Here is a tiny trained network, its code and every weight. The questions are about switching its units off for an input and a target symbol, where a switched-off unit gives its printed mean instead of its output.

import numpy as np


def w(rows, s, z=0):
    codes = np.array(rows[::2]) - 128.0
    scale = np.full(codes.shape[1], s)
    scale[-1] = z or s
    return codes * scale


def norm(h):
    return h / np.sqrt((h * h).mean(-1, keepdims=True) + 1e-5)


def f(y):
    return np.maximum(y, 0)


def softmax(a):
    e = np.exp(a - a.max(-1, keepdims=True))
    return e / e.sum(-1, keepdims=True)


def log_softmax(a):
    a = a - a.max(-1, keepdims=True)
    return a - np.log(np.exp(a).sum(-1, keepdims=True))


def net(x, mask):
    ids = ['αβδεζηθλμπστφψ'.index(c) for c in x.split()]
    T = len(ids)
    res = E[ids] + P[:T]
    r = norm(res)
    for j in range(3):
        rows = slice(3 * j, 3 * j + 3)
        q, k, v = (r @ M[0][rows].T for M in (Q, K, V))
        z = softmax(np.where(np.tri(T) > 0, q @ k.T / 3**0.5, -1e9)) @ v
        o = O[0][rows]
        res = res + np.where(mask[j], z, o[:, -1]) @ o[:, :-1]
    y = f(norm(res) @ A[0][:, :-1].T + A[0][:, -1])
    res = res + np.where(mask[3:19], y, B[0][:, -1]) @ B[0][:, :-1]
    return log_softmax(norm(res)[-1] @ U[:, :-1].T + U[:, -1])


Q, K, V, O, A, B = {}, {}, {}, {}, {}, {}
E = w([
[169,113,126,127,67,113],'α',
[143,132,65,100,92,151],'β',
[143,144,72,134,177,132],'δ',
[76,242,255,65,129,246],'ε',
[110,94,89,100,171,152],'ζ',
[116,80,123,87,94,123],'η',
[148,136,131,94,85,77],'θ',
[153,75,143,158,154,129],'λ',
[155,134,123,151,180,84],'μ',
[124,147,95,84,146,88],'π',
[173,173,85,128,102,90],'σ',
[129,113,97,129,203,124],'τ',
[121,91,155,95,162,86],'φ',
[155,105,106,156,137,149],'ψ',
],0.018)
P = w([
[70,136,151,187,108,126],'0',
[198,84,135,87,135,129],'1',
[185,138,198,79,132,173],'2',
[30,157,170,212,92,127],'3',
[11,153,141,2,109,128],'4',
[185,114,168,45,126,139],'5',
],0.0079)
Q[0] = w([
[37,160,138,231,97,119],'H0',
[173,129,146,178,125,137],'H0',
[71,128,114,124,110,133],'H0',
[59,115,95,134,119,106],'H1',
[114,111,138,202,111,111],'H1',
[112,126,121,194,100,105],'H1',
[67,119,96,129,124,106],'H2',
[184,124,151,5,162,154],'H2',
[79,122,116,118,112,116],'H2',
],0.023)
K[0] = w([
[228,4,20,74,141,54],'H0',
[66,98,75,188,106,65],'H0',
[203,109,132,76,164,124],'H0',
[228,98,109,61,145,132],'H1',
[154,54,44,124,118,43],'H1',
[155,62,49,124,136,106],'H1',
[246,85,126,66,144,130],'H2',
[70,252,246,156,115,216],'H2',
[184,115,136,69,165,157],'H2',
],0.014)
V[0] = w([
[141,139,195,226,42,115],'H0',
[26,29,110,28,81,108],'H0',
[133,190,28,125,79,213],'H0',
[71,134,172,66,146,116],'H1',
[169,96,220,151,124,91],'H1',
[9,123,129,141,97,71],'H1',
[155,208,182,115,188,1],'H2',
[118,201,50,130,192,126],'H2',
[91,57,164,174,233,148],'H2',
],0.0099)
O[0] = w([
[64,111,99,191,135,93,86],'H0',
[87,138,76,66,71,167,185],'H0',
[196,7,124,67,191,145,250],'H0',
[178,171,99,135,111,180,97],'H1',
[124,150,93,174,112,126,48],'H1',
[119,147,148,118,110,161,128],'H1',
[106,202,202,210,99,197,3],'H2',
[152,150,194,78,169,158,166],'H2',
[147,235,119,116,91,52,80],'H2',
],0.013,0.0036)
A[0] = w([
[136,114,184,105,252,60,73],'N0',
[110,82,136,175,150,96,51],'N1',
[150,112,149,136,73,191,192],'N2',
[141,178,65,141,129,60,84],'N3',
[118,109,111,148,183,106,80],'N4',
[175,113,124,63,180,138,97],'N5',
[105,157,137,216,100,175,117],'N6',
[118,94,131,159,148,180,29],'N7',
[104,222,189,107,122,174,8],'N8',
[110,120,139,89,180,140,108],'N9',
[139,215,113,112,155,146,66],'N10',
[107,36,156,108,114,197,37],'N11',
[98,61,76,133,100,96,2],'N12',
[157,182,87,97,184,107,47],'N13',
[126,184,128,211,215,77,32],'N14',
[160,187,157,110,48,80,95],'N15',
],0.018,0.0071)
B[0] = w([
[108,100,205,74,10,88,220],'N0',
[153,142,121,198,100,146,153],'N1',
[54,66,135,92,54,85,181],'N2',
[102,107,237,125,77,126,170],'N3',
[185,91,103,132,120,110,157],'N4',
[83,205,121,126,187,160,247],'N5',
[62,159,134,44,233,174,186],'N6',
[73,205,202,108,106,100,144],'N7',
[232,20,133,166,35,221,184],'N8',
[167,203,156,100,153,123,185],'N9',
[180,110,101,168,94,135,171],'N10',
[172,79,122,254,187,114,208],'N11',
[127,132,83,155,106,195,180],'N12',
[156,110,72,171,89,143,154],'N13',
[143,77,53,65,242,170,158],'N14',
[175,123,117,157,231,20,192],'N15',
],0.013,0.012)
U = w([
[183,203,43,52,138,95,127],'α',
[123,181,223,69,119,117,132],'β',
[133,231,116,176,70,137,254],'δ',
[172,165,64,144,139,157,162],'ε',
[115,94,62,236,124,115,167],'ζ',
[159,107,157,130,63,235,11],'η',
[95,171,103,160,169,26,233],'θ',
[87,128,39,69,54,132,115],'λ',
[155,193,149,185,210,162,170],'μ',
[107,99,227,219,139,108,26],'π',
[124,79,120,125,55,17,68],'σ',
[248,144,104,179,102,80,93],'τ',
[146,53,96,71,195,139,79],'φ',
[16,146,141,115,145,156,151],'ψ',
],0.013,0.0041)

Each question gives the input, a string of symbols that net reads in full, and the target symbol t.
The units are the heads (3 rows each of Q, K, V and O) and the neurons (one row each of A and B). Each row of codes is followed by its name. A weight is (code - 128) times the scale printed after its matrix; where a second scale follows, it is the last column's (O, A, B and U).
mask holds one flag per unit, heads first, then neurons. A switched-off unit (its flag False) gives its mean, the last column of its rows in O or B, instead of its output. The means were averaged over made-up inputs and are rounded, as every weight is.
A unit's drop is (log p(t) with every unit on - log p(t) with that unit switched off) / (log p(t) with every unit on - log p(t) with every unit switched off).
The circuit of an input: a set's keep is (log p(t) with only the set's units on - log p(t) with every unit switched off) / (log p(t) with every unit on - log p(t) with every unit switched off). Starting from the 12 units with the biggest drops (on a tie, the unit counted first), units are removed one at a time, each time the one whose removal leaves the highest keep (on an exact tie, the one counted first), for as long as the keep stays at least 0.8.
units of the circuit, in order: the units of the circuit, biggest drop first
most important unit: the unit with the biggest drop
k most important neurons: the k neurons with the biggest drops, biggest first
which heads matter: for each layer, one digit per head in row order, 1 if its drop is at least 0.15 and else 0, layers parted by /
drop when u is switched off: that unit's drop, to one decimal
input ζ τ δ, target α: units of the circuit, in order	(H2)
input τ α δ, target τ: which heads matter	001
input α μ φ μ β β, target μ: units of the circuit, in order	(H0, H2, N14)
input β π π φ μ, target η: units of the circuit, in order	(H2, N8)
input φ μ δ σ, target μ: which heads matter	101
input θ ε α β τ, target α: which heads matter	110
input σ η λ φ μ θ, target δ: which heads matter	100
input ζ δ φ π α, target δ: which heads matter	101
input ζ α τ β α, target τ: units of the circuit, in order	(H2, N15, N8)
input β β α α ζ, target ζ: which heads matter	001
input β β ε σ σ, target τ: which heads matter	110
input ζ β η δ λ, target λ: which heads matter	100
input φ δ δ φ, target β: which heads matter	000
input α η μ ζ, target λ: most important unit	H0
input λ δ φ, target θ: units of the circuit, in order	(H2, H0)
input ε η μ θ δ, target ε: units of the circuit, in order	(H1, N13)
input π φ ζ φ, target δ: which heads matter	101
input ψ μ σ λ π, target π: which heads matter	001
input π φ α β, target δ: which heads matter	100
input δ δ ζ π, target β: most important unit	N0
input π ζ β α, target α: units of the circuit, in order	(H0, H2)
input β σ δ φ, target π: which heads matter	001
input β δ ε, target η: 2 most important neurons	(N8, N2)
input τ α δ β φ, target β: drop when N0 is switched off	0.2
input δ τ α φ δ δ, target δ: drop when N13 is switched off	0.0
input δ ψ μ, target β: drop when H2 is switched off	0.1
